130	135	137	138	136	131	123	136
125	130	125	118	122	121	131	146
129	127	118	120	119	127	131	127
126	116	143	123	119	133	133	137
123	137	122	134	134	134	107	139
130	124	131	130	128	119	137	127
128	131	148	138	126	121	124	145
124	111	131	120	127	128	129	127
119	116	135	115	115	117	130	135
125	133	124	138	125	132	126	137
132	119	125	119	125	139	124	108
128	115	128	139	136	116	135	130
134	124	129	147	140	132	122	136
133	118	129	125	123	134	136	138
131	127	129	136	135	130	133	119
137	127	125	130	127	121	123	127
Counting starts at 1.
Find the top entry of the column that holds the largest entry.
137
Find the entry directly below the largest entry.
131
Find the entry in the top-right corner.
136
The entry in row 1 and column 1: 130
The entry just right of the largest entry is 138
Find the entry directly above the smallest entry.
133
Find the bottom-right entry.
127
The bottom entry of the column that holds the largest entry: 125
The entry in the bottom-left corner -> 137
The entry just left of the largest entry -> 131
The entry in row 1 and column 2: 135
The entry just left of 145 is 124
The entry in row 2 and column 2 -> 130
The smallest entry: 107
Find the bottom entry of the column that holds the smallest entry.
123
Find the entry directly above the largest entry.
131
The entry in row 3 and column 2 is 127
Find the entry in row 2 and column 1.
125
The entry in row 3 and column 1 -> 129

Questions about the matrix below.
1) Report the entry directly below 130.
2) Report the entry in the bottom-left corner.
3) Report the entry just left of the largest entry.
4) Report the fourth entry, reading row by row.
5) Report the top-left entry.
6) Report the last entry, reading row by row.
7) Report the entry in the top-right corner.
8) Report the 4th entry from the end, reading row by row.
134  144  115  114  103  150  103  150
130  142  109  107  103  143  104  148
123  143  109  107  103  140  104  148
152  119  148  153  150  146  127  112
1) 123
2) 152
3) 148
4) 114
5) 134
6) 112
7) 150
8) 150
